zovelakag: [  7  -8  15 -43   1   2 -33  38   9 -73   7  31  -8  -5  54 -27 -18  16
 -41   0   3  14   8  17 -11   6 -51 -13]
lomevgub: [-24  37  16  14  64  11  41   6  10   6  24  26 -21 -30   2  41   1 -38
 -18  61  12  51   6   2 -38 -21 -51 -49]
gukepdun: [ 13 -16 -14 -29 -29   1   7   0  13 -33   7   7  -7  22  33  19 -38  14
   0 -23  -5  -5  25  -2  -9  23  24  -4]
gukepdun: [  7   9 -23 -16 -23 -11  42  23  13   1  -1  29 -31  24 -12  15  11  14
  72 -18  -1 -34  56 -15  21   1 -19  13]
zovelakag: [ 43   5  30   6  40  -8  -7  17   8 -43  10   8 -29 -13 -15 -23  25   9
   7  21 -28  21  20  12  13  -8 -52 -19]
lomevgub: [  6 -37  -7 -24 -10 -29  -5   2  -7 -42 -14  50 -13   8 -13  -1  -1  17
 -20  25 -30   8 -14  49   3 -18 -13  -8]
lomevgub: [-16   1 -11  -8 -18 -22   7  18  -5   3  -8  39 -16 -21 -21  -7  23   3
 -18  28 -23   3 -20  31   0 -15 -20  -7]
lomevgub: [ 56  45  40  38  14  -3   0  16   2  23  -1 -54 -38  15 -72 -47  75   2
  85 -16 -12 -16  39 -37  48   1 -16  22]
lomevgub: [-19  -5  21  -5  50   6  16  -1  10   0   4  21 -21   6 -30  19 -25 -29
  -9  53   2  41   0  19 -23 -35 -18 -54]
gukepdun: [ 21  -5  13  -4  23 -16   4  -9  -6 -25  -4  22 -17 -11 -28 -10  32  -9
  -9  39 -11  24 -12  21   3 -23 -26 -27]
zovelakag: [ 14  30  -3  44  19  21  11  26 -18  15   1 -59  31   9  -7  42 -20 -33
   2 -11  15  -2  -4 -20 -22  17  14  -7]
gukepdun: [  8   9   4 -21 -28  -6   1  -6  21   1   1 -13 -22  46  -4 -10 -11  37
  54 -44   6 -18  48 -34  15  34  37  31]
zovelakag: [-28   7  -5  39  27  23  16 -38   8  53  12 -32  43 -28  -8  31 -31 -19
  -7  -6  15   8 -30  -8 -24   5  45  -3]
zovelakag: [  9 -17 -30  13 -49  -2 -17  12 -21  27 -22 -40  16   9 -16  -1 -11  -2
 -16 -19 -28 -29 -19  -2   7  16  52   4]
nalmik: [-46 -20  -6   5   0 -19  -8 -29   4  27 -18  20  36   5 -42  -3 -20  32
   9 -13   7  -7 -43  31  -3  -3  41  38]
gukepdun: [  4 -26 -28   7  10  31  20   6   8 -10 -33   4   0 -25 -15   7  -7 -18
   5  14   4 -17  -1  11 -45 -34 -30 -31]
lomevgub: [ -5 -53  -1 -23 -33  11 -29 -13  -6  -4 -28  -9  17  20 -18 -27 -28 -15
 -21  -5   3 -13 -37  28  -1 -30  38 -14]
gukepdun: [  8   7 -16   3   5   4  24  20   1  22  10 -10 -18  17  -3  27 -16 -14
  30   2 -11 -11  44 -28  16   5   1 -25]
nalmik: [ 36 -35  25  16  19  16  21   9 -15 -27   7  12   0   5 -21  16   9 -61
  10  32  -8   4 -15  55  18 -73 -44 -28]
zovelakag: [-48  17   5  -3  12  -9   8 -42   6  41  24  11  23 -28  -1  14 -13 -13
 -35  20  18  36 -42   1 -10   7  42 -15]
gukepdun: [ 33 -11  49 -20 -24 -33 -37 -14  -8  -8  26  -3   3  25 -27 -55  26   5
  17 -19 -15   3 -18  19  86  -6  29  20]
zovelakag: [-12 -25  -2  -2 -22  14  -2  -1 -10  -2 -19   3  25  14  -6  -1  -6 -18
   5 -12  25 -20 -29  27  -7 -32   3  18]
lomevgub: [ 34  28 -28   1 -27  19  50  20   6 -10  -1 -11   9 -10   2  19  25 -24
  63 -38  36 -43  29 -29  -3   2 -18   3]
nalmik: [-43  14  13  18  18 -19   9 -22 -14  38  -8   8  16  21 -48  21   4  -7
   3  21  21  21 -39  18  -8 -13  28  20]
nalmik: [  6  28   4  13   4  -3  -4 -16   3  37  -8 -39 -11  13 -30 -19  25  16
  37 -17   9  -7  20 -49  12  25  30  15]
nalmik: [ -9  19  15 -19 -42  -3  21  22   4  34  18 -16 -14  63 -27  15 -24 -25
  54 -25  16 -13  26 -14  34   1  46   4]
gukepdun: [-12   5   7  14 -23  14  17  11 -14  33  -7 -21  12  32 -29  17  -2 -41
  28  -9  25 -17 -14   8   4 -28  19  13]
nalmik: [  0   6  23 -11  19  -1  -5 -16  25 -11  27  -4  -2   7   9   3 -38  19
   0 -11  -5  26  14  -6  -2  27  26  -8]
zovelakag: [-21 -23 -18 -32 -12 -35 -23 -15  -8  -5   6  48 -15  -5  40 -11   2  35
 -44  20 -28  10   2   5  24  14  -2   3]
lomevgub: [ -6 -55 -53 -44 -68 -17  -1   1  -6 -39 -24  42  11   0  24  17 -40  18
 -48  -4 -28 -17 -26  43 -23   7  34 -12]
zovelakag: [ -1 -13  25   3  27  11   7   1   4  -2  -9   8  -3   6 -47 -10   2 -30
  18  24  11  10 -16  29  -3 -49 -20 -23]
nalmik: [  8   2  12   5 -25  -1  14   0   2   8   4  -9 -13  26 -21  10  -1  -7
  23  -9  -8  -3   5  11   6  -4  24  13]
lomevgub: [-10  43  -1  24 -36  26 -27  10  -5  75   5 -98  27  18   9 -19 -11  -6
  18 -63  25 -33   9 -75  17  51  71  32]
gukepdun: [-28   9  -6 -42 -20 -10 -10 -34  25 -15  36  27   3  -7  87   3 -30  47
 -29 -31  14  15  20 -27  -3  57  29  26]
gukepdun: [ -9 -17   8 -19  10 -14 -11  23  -1 -17  23  52  11 -43   9 -23   4 -14
 -32  27 -19   8 -29  46  34 -33 -49 -27]
nalmik: [-38  12  11   5   5 -31 -20 -15 -21  19  17  23  23 -22   8   3  10   0
 -63  29  -6  35 -58  27   8   5  14  11]
lomevgub: [ 56 -10  32   3  22   5  20 -14  10 -38  -2   2 -40   7 -41 -14  38 -20
  36  24 -12  15  18  16   6 -38 -31 -26]
gukepdun: [ 10   4  -9  12 -33  -8  23  40 -18  13  -4  -4   2  35 -28  24   3 -19
  43 -16  -5 -32   9  15  26 -13   1  20]
lomevgub: [-10   2  -9  -3  18   9   1   9   6  -6 -20   3 -17  -1  -4   1  -5   6
  -7  17   4   7  13 -10 -35  -1 -19 -17]
nalmik: [-20 -19   9  16 -14 -11   6  19 -36   1  -9  33  15  -3 -25  18  20 -46
 -37  44  -7   9 -66  76   0 -61 -26   3]
zovelakag: [  7  -6 -11 -40 -10 -22  37   3  15 -34  14  59 -12   7  -3  15  -3   5
  36   0   6  -4  22  17  18  -9 -18 -13]
gukepdun: [  6   9   1  -8  -5  -6  -5 -18  13  -6  -3  -5 -13  10   8 -14  10  36
  20 -22   5  -4  24 -26  -1  28  12  25]
nalmik: [ -8 -23   4 -14   9  -5 -28 -25  -1 -35   2  21  10   1  54  -5 -11  32
 -38  -4   4  13  -6   9  -9  12  -8  26]
zovelakag: [  9  23  37  -2  41 -21  12 -29  20  -9  28  30 -29 -29 -24 -20  41   8
   9  33 -10  42   2   7  16  -7 -25 -14]
lomevgub: [ 17  -3 -43 -22   3  18  42  11  20 -44 -22  12 -19   8  19  42 -30   8
  24  -6  16 -11  51 -25 -58  16 -16 -32]
lomevgub: [  8   2  22   9  25 -13   7  24   5  20 -13  -4 -32  21 -97 -16   6 -14
  40  32 -27  10   6  16  17 -31  -4 -37]
lomevgub: [ 17 -23   4   4   1 -12 -39  -6  -9 -22 -21  -9  -4  13   0 -27   8  37
 -14  -7 -24  -4  -2   5   6  12   3  24]
zovelakag: [-14   3  -7   0   8  15 -22   3  23  12 -19 -22 -11   1   3 -27 -17  41
  14 -24  -1 -14  29 -34 -21  27   5  15]
nalmik: [ -7 -18  -9  15   2 -19   7 -17 -27   9   2  24  19 -15  -5  20  17 -19
 -29  30 -13   8 -41  35  14 -25  -2  -1]
nalmik: [-20  10   3   5   3   2  27 -17  -5  22   4  17  18   6  -9  13  22 -21
  38  -6  44 -12 -10   1  13 -27  -8  24]
zovelakag: [-32  15  25 -16  26  -4   5  -7   4   6  13  23   1  -3 -14   3  -6 -26
 -18  34  28  38 -24  12 -10 -21  -5 -29]
gukepdun: [-14   0   9  36   0   9 -23  19 -23  28  -8 -24  38 -16 -16 -13  11 -21
 -19  -3   2 -13 -50  24   7 -21  -6  22]
gukepdun: [ 21   3  16 -14  -8 -16  -2  10   2 -33  -5  28 -19   4 -15 -30  42  15
  27  -3   1  -7   7  16  20 -14 -37  21]
zovelakag: [ 14  -7  -7  -4  -7 -17  -4   0  -7   5  -7  10 -40  14  -1 -13  30  19
  12  13 -30  -7  33 -14  26   1 -13   6]
nalmik: [  5  36  10   6 -12  -8  16  -3 -10  11  26  -6 -18  -3  20  21  26 -19
 -18  16  -2  23   3 -13   4  14   5  -1]
nalmik: [  4  30  16  10  15  15  41  -4  15  22  19  -7  -1  -1 -28  13  12 -32
  57  -6  30  -2  15 -14   9 -17  -5  -8]
[  0 -13  15   1 -22  10 -35   0  -2  18  11 -43  27  21   7 -16 -39  -1
 -10 -36  -5  -9 -13  -4  23  17  53  12] : gukepdun
[ -3 -10  17  10   9 -32 -13 -10 -24  14  19   1   3  11 -20  20 -15 -15
 -49  40 -39  40 -36  31  23   0  38 -24] : nalmik
[  4   3 -12 -13 -30 -12  19  19 -15 -18  28  32   8   0  49  30   3 -15
  -9  -5   0  -9   4  15  26  -1 -20  11] : gukepdun
[-19 -16  -6 -39 -36  -4  14 -18  11 -24  15  48  11  -8  38   8 -12  -1
 -14  -9  19   0 -17  28  -2  -9   4   9] : gukepdun
[ 31  14  22   3  -7 -14  14  25 -14   2   8 -16 -11  30 -55   4  13 -36
  30  10  -7   4   0  10  32 -17   9 -24] : lomevgub
[ 11  20  11 -30 -29  -6  15  27  -7 -19  14  12 -19  13   3   6   9 -36
  -8  15  11  14   2   5   6  -9  -7 -30] : zovelakag
[ 21 -18   0 -29 -18  11 -28  18  33 -31  -5  -2 -14   4  18 -52 -16  48
  35 -51 -11 -34  44 -16  17  20 -12  17] : gukepdun
[  7 -11  -6 -12  -6  -4   2 -21  -5 -38  18  21   3  -9  64  29 -11   5
 -49   8  -5  23  -5  12 -17  16   0   1] : lomevgub
[ -1  12  15  10   6   0  -7  15 -10  26   7 -32   9  23 -29   5 -17 -24
   5   1   2   6  -7  -7  16   1  27 -14] : lomevgub
[ 35   4   9 -40 -36 -12 -18  58 -11 -62  -1  13 -23  19  16 -19   8  -8
 -21   3 -10   2  10  15  10   2 -32 -22] : zovelakag
[-16  -8  23   3   0   7  -9  11  -2  18  -7  -4  11   6 -43 -20  -4 -28
   5   9   9   1 -33  29   7 -37   3  -8] : gukepdun
[ 21 -17 -23  46  34  -2   6 -12 -24  -1 -35 -10  15 -40 -44  12  31 -14
 -28  41 -25   5 -41  23 -31 -23 -18 -24] : gukepdun
[ 17  -3 -11  12  -3  -3   1  52  -4 -16 -21 -17 -11  31 -34  20 -31   9
  13  -3 -30 -10  18  13 -17  11   0 -10] : gukepdun
[-26  -8 -22  -7  36 -13  31   7  21 -11  -5  63 -14 -21 -15  20 -12  24
  18  25 -11   4  17  21 -19 -12 -44 -14] : lomevgub
[ 13  14 -15   9  -4  16  45   8   1  -2 -30  -8 -32  32 -27  30  19 -15
  55   3  23 -16  39 -21 -35 -15 -16   1] : gukepdun
[-23  -2  35  15  21   9 -43 -47   7  21  13  -9 -18 -29  37 -38  21  22
 -58  22 -18  37 -18  -3  -7   4   1  22] : lomevgub
[ 10 -36   8 -13   4 -21  19   2 -14 -13   2  41   6   3 -57  10  -2 -44
  -1  43 -16  13 -38  63  28 -60  -6 -48] : zovelakag
[-42  15   5  -5 -17  -2  16  22   7  40   2  -5  -3  46 -37  27 -46  -9
  26  -7  10   0   4   4  -5   2  42   2] : gukepdun
[ 22  -1 -29  27  16   0  22  -4 -23  15   8 -12   5 -19  16  38  11 -26
 -13  21 -19  -2   9 -17   9   1  -7 -26] : gukepdun

rosutseb: [-41  34 -55  13  41   7   4   2  -5 -29  32  17  -4 -23  48  16  31  35
   9   6  18 -11 -37  12 -39 -48  39  -1]
rosutseb: [ 13  -5 -26   0 -18 -15 -34   0  10 -27  27  26  16 -19  -1   1  22  -7
  12 -19  14 -31 -21 -10  20 -16  11 -28]
fudpofe: [ 24 -19  20  -5  17  24  18  19  -2  35 -15  12  -9   0  -4  11  -7 -13
   6 -46  15  -3 -16  10   9   7  18  -4]
rosutseb: [ 14  -2  -4  -2 -22  -2 -22  -8  12  -8   7  31  11 -30  -6  -3   0 -18
   8 -23  -5 -18 -25 -14  22 -11   6 -24]
paffusi: [ 17  39 -12   3  50  12  -3  30  34  -7  -5  -2 -37   2 -10  82  59   4
  -4   2  -5  11 -24   6  18   3  -7   7]
samobupub: [ 31 -18  34 -55 -71   7   0 -48  10  33 -42 -20  38  37 -50 -12  -9 -69
  26 -19 -18  11  45  41  33  31  -6  11]
samobupub: [-23   6  -5 -11   0  -6  23  -4  -3   1  -9 -30   1  28   3  15  -8 -11
   3  22  -9  20  20   2 -15   1 -21  11]
samobupub: [ -4  11  -7  47  22  13 -17  -3  42 -11   3   3 -11 -23  -2  41  34  -9
  -8  14 -17  14  -7  -5  14 -12 -17  -8]
paffusi: [  8 -19  22  -5 -42  -8  -6 -43  38  17 -18 -16  29  -5 -28   7 -12 -70
   2 -31 -12   2  12 -13  35  17 -15 -11]
samobupub: [-23 -11 -32  36  31  22  21  11 -19 -20  21  20  11 -11  33 -36   9  22
   9  25  16  -9   8  25 -45 -32  28  -7]
samobupub: [-24  -5  -3 -55   4  -2  45  35 -58 -16  -8   3 -10  54  33 -55 -30  43
  -2  37  18   7  39   6 -57  -9  -5 -12]
rosutseb: [ 20   9   9 -12  11 -18 -20   4  11  -3   1  -8 -10   1 -10   9  18  12
 -23 -29  22 -12 -13  -8  22  32  16  10]
paffusi: [-30  24 -19 -73 -18 -10  11  -8 -16 -18 -10   5   4  32  26  -4  -1   7
   9  -2  11   6   3   7 -24 -20   9 -16]
fudpofe: [-37 -34   0   7 -44  -9   5 -47  -3   4   3 -20  41  12  15 -44 -32 -25
   9   6   5   3  41   1 -19 -16  -6 -12]
samobupub: [ 20 -15  46 -13  -1  -6 -10  -6  21  33  -8 -18 -19  17  -2   5  -1  14
 -20 -28  25  -6  18 -28  16  13 -11 -14]
paffusi: [ -4  -6  16  -5  -5  12   4 -23   4  20  -8   3   6  -7  10 -19  -9  -1
  -2 -20   9  -2   3   5  -7  -6  19  -3]
rosutseb: [  6   8 -17  21  18   3  -9   9   9  -6  12  -5  -5  -2  -5  30  30   3
   7   5   3  -3  -9  12   7  -2   3  11]
paffusi: [-12   5 -20   3   2   8  -6  13  -6 -26  -8  18   1   4   4   4  10  -1
   2  12  -9  19  -2  20  -2  -5  -1  -5]
fudpofe: [-31 -10 -17 -14 -74 -14 -19 -62  12  -4 -10 -13  54   2 -12   2 -20 -68
  27 -16 -23  15   7  15  20 -10  -8  -3]
samobupub: [-18  12   8   5   4  28  18 -34  27   5 -31 -12   9   6  -3   5  15 -31
  -3  22 -23  34  30  31 -11   0  -4  10]
paffusi: [ 22 -17  -1  28  -2  11  10   1  -5  12  37  -1   5  -1   0 -24  13  21
  33  57  -3 -36  38  -4 -26 -40 -18 -13]
paffusi: [ 20   5  18 -18   5  -4  11  -6  -3  20  11  -6  -6  -3   1 -19  -2  18
   1  -1  13 -29   5 -14 -11   0  11   3]
fudpofe: [  6  18   9  -8  17  32 -23 -14  48   7 -21  27 -17 -14   8  43  47  -7
  -6 -40   8  13 -19  16  20 -17  20 -23]
paffusi: [  6  -4  -4  33   9  16 -11   3  29   6  -2   1  -5  -8 -10  47  25 -21
  10  -3 -12  13  -7   7  21 -10 -15  -6]
rosutseb: [ 17  -3  -3  -4   3   8   7  12 -14  -1  -1  23   5 -17  -7 -16  -8  -8
   5 -16  -1 -11 -20   9   3   8  21   2]
samobupub: [ -6 -10 -23   3 -20 -11  -5  -9 -21 -10  17   5  28 -11   0 -24 -14 -10
  15  -9   5 -17 -12  10  -3  -3  21   7]
fudpofe: [-33  -3 -21  28  39  18  41   0  11 -22   6 -17   5  20  26 -16  26   2
  -4  56   9  10  51  16 -52 -22  -7  -9]
fudpofe: [ -7  10   1 -37 -13 -14  20  12 -17   0   2  -5 -11  19   7   1 -22   8
   9  25 -12  -2   7 -28 -16 -15 -30 -13]
paffusi: [ 14   2   5  -9  17  -1  -2  28 -37   1  -1  24 -12 -17   4 -28 -22  34
 -16 -31  15  -9 -37   5   0  24  38  19]
samobupub: [  6   2  13 -57 -13  14  25   7 -10   8 -35  -8  -3  53 -10   3   3 -15
  11  10  -4  24  37  30  -7  10 -13  -1]
paffusi: [-19  12   3 -67 -54 -12 -21 -31   9 -16 -20  22  12  13  11 -10  -9 -17
   4 -17  -5   9   4 -11   9 -19  -8 -39]
fudpofe: [ 23 -25  39 -11  20  20  12  31   5   3 -32   7 -22  36  -5 -21   9  11
 -28   2  18  18  44   9   1  27 -12 -20]
rosutseb: [ 14  12  37 -18   5   1 -13   7  12  12 -19   9 -32  -1  -2   6  -4  24
 -26  -8  -5  10  -4 -24  14  12 -14  -9]
samobupub: [ 13  17  -5  42  43  -9 -13  12  12   0  28 -11 -20 -29  -1  21  24  32
 -17   2  10 -20 -26 -16   5   9  12  23]
samobupub: [ -4  24  35 -52  -1  16  41 -27  -7  30 -46 -26  -2  26 -10 -17 -18 -13
 -10   7 -16  28  27  28 -19  29   9  36]
samobupub: [-44 -10 -28  39   4  26  11 -46  34  -9  -6 -17  37   2  16   8  30 -45
  12   9   1  24  30  45 -19 -24  14   0]
samobupub: [-22  -2 -10 -11  -3   3   1  -1   4 -16  -8   6   3  15  16  -1   6  -3
  -3  -1   8  14  11   7  -9 -12  -1 -18]
fudpofe: [ 28  29  -8  21  48  -5 -11  34  -6  -5  23   7 -31 -30  -6  21  24  45
 -14  -1   6 -23 -44  -9   7  15  21  28]
rosutseb: [-14  12  17  -7  31  -6  32   5 -34  16  -4 -26 -15   7  16 -36 -30  42
 -26  10  12   3   5  -1 -36  26  21  41]
paffusi: [-30 -23 -12  38   0  37   0 -11  27   2 -15   4   9  13  15  31  20 -28
  18   8  -8  39  24  32  -4 -37 -17 -24]
fudpofe: [-14 -21   3  -2 -14  18  44  -2  -8  12 -29 -17  19  27 -13   0 -26 -54
  18  17 -26  32  31  23 -11   5 -25   4]
fudpofe: [ 18 -12   5  25  15  -5  -2  11   3   2   0 -13   2  -3 -20   4   5 -11
 -12 -13   7  -3  -3   5  17  34   6  20]
rosutseb: [ 10  20  -1  -9   9  10 -15   6   9  -2  12  38 -19 -29  15   9  14  24
   5  -9   0 -18 -31 -18   0 -33  10 -26]
rosutseb: [ 21 -20   4  36  23  30  32  37 -25  18  11  12 -12  -1  -3 -13  -8  16
  24  43 -14  -8  16  10 -25 -21 -16   0]
fudpofe: [ 20  13  28 -20  23  13  19  26   0  14 -24  -1 -32  17 -10  12   1  13
 -13  12  -9  15   9  -3  -1  17 -16   5]
fudpofe: [ 11  10   3 -19 -25 -27 -24  -3  19   5   0  -6  -4  -8 -20  46  -7 -26
   1 -31 -12  -3 -33 -36  42  10 -23  -7]
paffusi: [  8   4 -10 -11 -27 -21 -10  -8  -6 -19  -6   4  23 -16 -27 -10 -17 -38
  -3 -16 -17  -2 -21   0  26  33   6  15]
rosutseb: [ 11  -5  18   3  -5  16  12 -10  18  25 -19 -12   1   6 -19  22   0 -32
   9  -1 -18  15  12   9  12   5 -16   5]
rosutseb: [ -4  -1 -18 -18 -18  26   6   9  -3 -12 -19  36   9   4  -1  12   3 -31
  28   1 -22  19  -5  27   2 -26  -6 -25]
fudpofe: [ -1 -29  17  27 -18   7 -34   8 -21   7   7  41  -7 -28  19 -37 -34  39
  -7 -18   4  -2 -17 -16   6 -19   5 -25]
rosutseb: [ 20  -5  -1 -13  27  24  16  25  16   7  -6   8 -15  25   2  30  39  -5
  12  -8  20  -3  12  16  -2 -13   1 -22]
paffusi: [ 13  -9  14 -23 -28 -34 -30  27 -32 -20  -3  23  -9  -5  -8 -34 -41  24
 -26 -19   0  -4 -22 -34  25  33  -8  -8]
[ 22  -5  59 -14   2   8  14  -9   0  58 -17  -2 -22 -17  -2 -15 -42  12
 -16 -36   2  -7 -12 -31   5  13   5   4] : samobupub
[-16   1 -12 -40  19  11  44  39 -57  -3  -4  22 -11  20  32 -34 -31  33
   8   4  15   0  -7  11 -47 -16  20  -5] : samobupub
[ 17   6  -4 -22  15   6   6   1  18   8  -1  -4  -2  12  -3  26  33 -12
   8 -28  23 -13  -3  13   6   2  19  -3] : rosutseb
[ 16  38 -11  13  54 -18   7  34   8 -13  13 -28 -33   0 -15  46  33  23
 -20  24  -2  -5 -18 -15   5  30  -9  36] : paffusi
[ 28 -25  -9  19  -9   8 -10   7  -7   3  19  14  17  -6 -12 -13  12  -6
  24  -5  10 -26   4  17   8  -8  13  -6] : samobupub
[-23  40   8 -14  41   8  28   7 -10  -2  14  -2 -41   6  45 -19   8  79
 -14  68   1  -5  23 -24 -64 -41 -11  -7] : fudpofe
[-31 -11 -33  33 -44  12  -1 -56  32 -17 -11 -20  58   3 -22  17  16 -87
  35  31 -41  30  35  44   9 -15 -21   5] : samobupub
[ 26 -25  23 -10  14  -2  30  54 -37  10  -6   1 -21  26  -8 -26 -32  20
  -8  11   7  -4  16 -16  -9  24 -19  -2] : fudpofe
[ 41  -1  18  28  72  -9  15  80 -42  10  35  10 -57 -16  11 -21 -12  93
 -29  12  29 -40 -27 -43 -20  18   9  14] : fudpofe
[ 55 -28  44  34  18 -18   0  30   4  33  26 -24 -28  -2 -25  -6  -8  30
 -15  15  12 -38  19 -54  15  23 -34   1] : paffusi
[-33   8  -7  18 -30 -34 -26 -32 -17  -6  18 -13  15 -30  10 -23 -42  17
 -12   1 -13  -2 -24 -27   0   2   2  22] : paffusi
[ 41 -16  46 -54 -62 -24  -5  -3 -27  20 -15  -6   5  26 -37 -45 -46  -4
   4  11 -18 -12  32 -22  20  32 -32  -1] : samobupub
[-21   8  -4  51  -4 -20 -26 -29  20 -15  11 -27   8 -23  -7   3   1   0
 -22  27 -20  11   4 -15  10  13 -17  23] : fudpofe
